<153>: [110 121 134  73 152  99 127 160  64  88  90 160 108 125 127 127 120 129
 132 160 132 164 132 165 160 135 119  92 168 129 143 140 162 136 148 132]
<124>: [169 125 118  99  93 136 115 146 165 129 128 153 124 105 115 158 126 201
 113 113 113 143 166  52  95 147  96 145 106 138  71  71 188 119 124 115]
<15>: [151 190 127 140 174 128 125 145 168 149 102 120 170 188 124  84 158 122
 133 137 161 125 148  99 132 170 179 102 164 122 126 148 143 122 164 180]
count <15>: [122]
3
count <153>: [160]
4
count <15>: [164]
2
count <124>: [165]
1
count <153>: [119]
1
count <153>: [127]
3
count <124>: [96]
1

<129>: [143 125 136  87 113  97]
<124>: [143 125 136 107 108 169]
<115>: [ 57 125 136 156 197  97]
<153>: [143 121 136 122 135  97]
<86>: [143 115 132 133 113  93]
<15>: [ 78 122 136 169 138  97]
<12>: [168 125 136 133  97 159]
<25>: [136 125 136 136 199 136]
<24>: [142 125 144 121 113  83]
<2>: [143 151 142 133 113  97]
<149>: [113 136 113 113 155  97]
<62>: [113 136 136 145 155 113]
count <25>: [136]
4
count <15>: [96]
0
count <149>: [113]
3
count <62>: [114]
0
count <25>: [135]
0

<24>: [147 101 101 135 101]
<62>: [148 148 148 148 134]
<15>: [114 121 118 102  95]
<153>: [157 135 135 135 135]
count <62>: [149]
0
count <153>: [136]
0
count <153>: [135]
4
count <62>: [148]
4
count <153>: [157]
1
count <15>: [102]
1
count <24>: [100]
0

<2>: [176 176 112 148 112]
<12>: [115 190 104 182 137]
<115>: [ 48 147 139 184  81]
<153>: [105 166 102 145 144]
<62>: [103 169 113 145 143]
<15>: [ 49 162  93 112 103]
<124>: [102 185 119 156 149]
<24>: [112 158  96 158 146]
<86>: [ 50 174  50 189  90]
<25>: [148 118 118 147 118]
<149>: [ 93 180 117 150 137]
<129>: [ 44 179 107 127 104]
count <25>: [118]
3
count <2>: [112]
2
count <24>: [146]
1
count <86>: [189]
1

<124>: [129 135 114 143 104  77 131 129 129 107 130 147 121 112 105 101 100 140
 155 113 137  92 158 104 162 125 147]
<2>: [129 135 114 143 104 115 131 129 129 107 130 147 121 112 105 101 100 140
 155 113 137  92 158 104 162 125 147]
<129>: [148 123 106 106 149 123 138 121 132 141 113  82 161 137 148 163 101  71
 105 120  68 162 153 125 110 129 109]
<153>: [148 123 106 106 132 120 138 121 132 141 113  82 161 137 148 114 101  71
 105 120  68 162 153 154 110 154 109]
<25>: [118 164  82 165 103  77 139 149 148 117  88 112 114  73 121 112 116 135
 139 128 114 118 177  99 147  73 153]
count <25>: [121]
1
count <153>: [155]
0

<25>: [127 130 128 127 211]
<62>: [129 130 157 210 211]
<86>: [128 208 210 210 210]
<12>: [128 127 128 128 208]
<129>: [128 208 210 210 208]
<24>: [127 127 128 127 210]
<124>: [127 130 128 127 210]
<115>: [128 129 210 210 209]
<149>: [128 128 209 211 211]
<15>: [129 128 127 127 209]
<153>: [127 210 209 210 210]
<2>: [127 129 210 210 211]
count <24>: [126]
0
count <153>: [210]
3

<2>: [137 100 102 139  91 135 138 120 108]
<15>: [130 132 147 138 136 111 100 131 158]
<12>: [ 85 145 147  94 135 132 127 136 134]
<149>: [140 135 123 136 104 124 132 136 171]
<25>: [128 112 104 138 110 152 149 136 106]
<115>: [141 151 127 138 105 144 143 124 178]
<153>: [166 140 118  83 134  73  63  73  63]
<124>: [106 119  64 118 109 153 140 133 157]
<86>: [142 149 123 124 101 134 129 122 159]
<62>: [135 135 136 135 135 124 136 136 135]
<24>: [ 98  86 136 125 125 113 113 125 113]
<129>: [115 102 118 126 103 118 121 102 102]
count <24>: [125]
3
count <153>: [63]
2
count <62>: [135]
5
count <129>: [101]
0

